Below is a small trained network, with its code and all its weights. Each question gives an input and a target symbol and asks what happens when units are switched off, that is, made to give their printed mean instead of their output.

import numpy as np


def w(rows, s, z=0):
    codes = np.array(rows[::2]) - 128.0
    scale = np.full(codes.shape[1], s)
    scale[-1] = z or s
    return codes * scale


def norm(h):
    return h / np.sqrt((h * h).mean(-1, keepdims=True) + 1e-5)


def f(y):
    return y / 2 * (1 + np.tanh(0.7978845608 * (y + 0.044715 * y**3)))


def softmax(a):
    e = np.exp(a - a.max(-1, keepdims=True))
    return e / e.sum(-1, keepdims=True)


def log_softmax(a):
    a = a - a.max(-1, keepdims=True)
    return a - np.log(np.exp(a).sum(-1, keepdims=True))


def net(x, mask):
    ids = ['ΔΘΞαβγζημστω'.index(c) for c in x.split()]
    T = len(ids)
    res = E[ids] + P[:T]
    u = 0
    for l in range(2):
        q, k, v = (norm(res) @ M[l].T for M in (Q, K, V))
        z = softmax(np.where(np.tri(T) > 0, q @ k.T / 2**0.5, -1e9)) @ v
        res = res + np.where(mask[u], z, O[l][:, -1]) @ O[l][:, :-1]
        u += 1
        y = f(norm(res) @ A[l][:, :-1].T + A[l][:, -1])
        res = res + np.where(mask[u : u + 4], y, B[l][:, -1]) @ B[l][:, :-1]
        u += 4
    return log_softmax(norm(res)[-1] @ U[:, :-1].T + U[:, -1])


Q, K, V, O, A, B = {}, {}, {}, {}, {}, {}
E = w([
[24,186,123,160,131,190,72],'Δ',
[159,135,100,137,143,117,102],'Θ',
[169,58,6,63,112,125,244],'Ξ',
[151,116,108,135,129,148,86],'α',
[155,126,115,155,125,139,96],'β',
[160,130,111,142,126,126,91],'γ',
[167,152,142,54,103,150,176],'ζ',
[116,118,91,160,141,175,223],'η',
[195,100,220,158,188,116,173],'μ',
[115,141,122,106,195,155,133],'σ',
[134,170,61,81,127,126,171],'τ',
[150,107,107,124,133,130,82],'ω',
],0.025)
P = w([
[1,102,182,93,108,21,140],'0',
[176,112,121,153,155,98,182],'1',
[170,113,131,157,139,127,167],'2',
[169,109,127,152,132,136,161],'3',
[163,109,131,152,125,150,149],'4',
[153,98,130,147,127,161,137],'5',
[155,89,131,141,125,169,125],'6',
[149,87,119,130,121,174,119],'7',
[138,75,117,117,118,184,107],'8',
[134,61,117,108,117,185,101],'9',
[158,71,114,124,126,160,116],'10',
],0.0062)
Q[0] = w([
[229,33,81,162,69,39,36],'L0H1',
[160,89,4,131,98,174,187],'L0H1',
],0.012)
K[0] = w([
[72,120,166,165,85,4,142],'L0H1',
[92,77,79,34,107,152,109],'L0H1',
],0.019)
V[0] = w([
[157,11,217,135,203,146,106],'L0H1',
[75,102,72,255,99,127,90],'L0H1',
],0.007)
O[0] = w([
[88,206,101,254,132,157,172,129],'L0H1',
[177,97,181,208,119,157,238,4],'L0H1',
],0.0087,0.0028)
A[0] = w([
[193,90,200,124,153,155,138,4],'L0N1',
[118,133,100,75,119,124,71,41],'L0N2',
[124,143,121,97,249,172,181,177],'L0N3',
[141,101,75,131,83,170,116,14],'L0N4',
],0.011,0.0047)
B[0] = w([
[71,239,145,48,124,35,119,151],'L0N1',
[114,169,215,219,108,185,144,178],'L0N2',
[80,54,255,87,109,137,22,255],'L0N3',
[173,128,169,101,205,18,177,138],'L0N4',
],0.0084,0.0068)
Q[1] = w([
[8,193,151,126,148,118,174],'L1H1',
[88,86,131,68,39,165,165],'L1H1',
],0.015)
K[1] = w([
[131,137,239,117,255,250,110],'L1H1',
[168,153,103,24,132,222,197],'L1H1',
],0.009)
V[1] = w([
[128,103,221,128,2,114,149],'L1H1',
[75,100,101,146,124,65,126],'L1H1',
],0.0095)
O[1] = w([
[138,190,78,148,18,55,63,255],'L1H1',
[80,23,2,130,65,100,130,116],'L1H1',
],0.0095,0.0034)
A[1] = w([
[185,56,211,96,121,115,130,2],'L1N1',
[111,124,167,132,42,105,222,59],'L1N2',
[122,200,168,1,46,115,124,47],'L1N3',
[12,155,131,126,57,169,155,93],'L1N4',
],0.012,0.0058)
B[1] = w([
[214,189,65,155,103,111,103,164],'L1N1',
[172,105,191,68,214,100,119,143],'L1N2',
[94,155,178,113,82,223,249,255],'L1N3',
[171,191,43,168,127,142,116,203],'L1N4',
],0.015,0.0061)
U = w([
[79,199,43,163,153,189,99,105],'Δ',
[187,78,160,243,111,188,165,63],'Θ',
[89,49,88,47,189,89,167,240],'Ξ',
[136,89,153,148,255,196,167,126],'α',
[98,117,122,106,21,64,104,151],'β',
[227,95,148,59,38,231,66,2],'γ',
[205,203,102,31,218,99,116,120],'ζ',
[86,19,117,198,103,170,148,125],'η',
[127,131,237,152,145,52,134,161],'μ',
[65,113,163,40,151,149,21,175],'σ',
[78,155,163,77,111,176,214,208],'τ',
[185,18,127,159,74,223,51,44],'ω',
],0.0087,0.006)

Each question gives the input, a string of symbols that net reads in full, and the target symbol t.
The units are the heads (2 rows each of Q, K, V and O) and the neurons (one row each of A and B). Each row of codes is followed by its name. A weight is (code - 128) times the scale printed after its matrix; where a second scale follows, it is the last column's (O, A, B and U).
mask holds one flag per unit, layer by layer, with each layer's heads first. A switched-off unit (its flag False) gives its mean, the last column of its rows in O or B, instead of its output. The means were averaged over made-up inputs and are rounded, as every weight is.
A unit's drop is (log p(t) with every unit on - log p(t) with that unit switched off) / (log p(t) with every unit on - log p(t) with every unit switched off).
The circuit of an input: a set's keep is (log p(t) with only the set's units on - log p(t) with every unit switched off) / (log p(t) with every unit on - log p(t) with every unit switched off). Starting from all 10 units, units are removed one at a time, each time the one whose removal leaves the highest keep (on an exact tie, the one counted first), for as long as the keep stays at least 0.8.
circuit, biggest first: the units of the circuit, biggest drop first
k most important neurons: the k neurons with the biggest drops, biggest first
k most important neurons of layer l: the k neurons of layer l with the biggest drops, biggest first
input ω γ σ α γ γ Θ γ, target η: circuit, biggest first	(L0H1, L1H1, L0N3, L0N2)
input Δ ω γ β, target τ: 2 most important neurons	(L0N1, L1N3)
input γ σ η σ τ γ γ Ξ β η, target γ: circuit, biggest first	(L0N3, L1N1, L0H1)
input Θ γ γ η η, target ζ: most important neuron of layer 0	(L0N3)
input τ η γ μ η, target γ: circuit, biggest first	(L0H1, L1N1)
input α η η γ η η, target α: 3 most important neurons of layer 1	(L1N2, L1N3, L1N1)
input σ γ η ω, target α: circuit, biggest first	(L1H1, L0N3)
input Ξ μ γ, target ω: 2 most important neurons of layer 0	(L0N1, L0N2)
input Ξ γ η γ η σ μ Θ, target ω: 3 most important neurons	(L0N1, L1N3, L0N2)
input γ η ω ω Δ η η η Θ, target β: circuit, biggest first	(L1H1, L0H1, L0N1)
input γ Ξ γ Ξ σ γ, target β: 2 most important neurons	(L0N3, L0N1)
input η α ω, target ζ: circuit, biggest first	(L0N3, L1H1, L0H1, L1N3)
input σ Θ γ γ Δ μ Θ β Θ Ξ η, target ω: circuit, biggest first	(L0N3, L1N3)
input σ η σ Δ ζ τ Θ, target α: circuit, biggest first	(L1H1, L0N3)
input ζ ζ Δ γ γ α, target σ: circuit, biggest first	(L0H1)
input Θ γ η α Θ, target Ξ: 2 most important neurons of layer 0	(L0N3, L0N2)
input η γ α γ β ω η Δ Θ, target ζ: circuit, biggest first	(L0N3, L0H1, L1H1, L1N3)
input α γ α, target Θ: 2 most important neurons	(L0N3, L1N3)
input η γ γ Θ, target ζ: 4 most important neurons	(L0N3, L1N3, L0N2, L0N1)
input μ α σ Δ γ α ζ γ η Θ β, target Δ: circuit, biggest first	(L0H1)
input ζ γ τ η τ Δ η α β, target σ: 2 most important neurons	(L1N3, L1N4)
input η σ γ β μ η β Ξ γ α β, target ζ: 2 most important neurons of layer 0	(L0N3, L0N2)
input α μ η, target α: 2 most important neurons	(L1N2, L1N3)
input ω σ γ η γ, target η: 3 most important neurons	(L0N3, L0N2, L1N4)
input α Ξ α τ Ξ μ γ η, target ω: 4 most important neurons	(L0N3, L1N3, L0N1, L1N1)
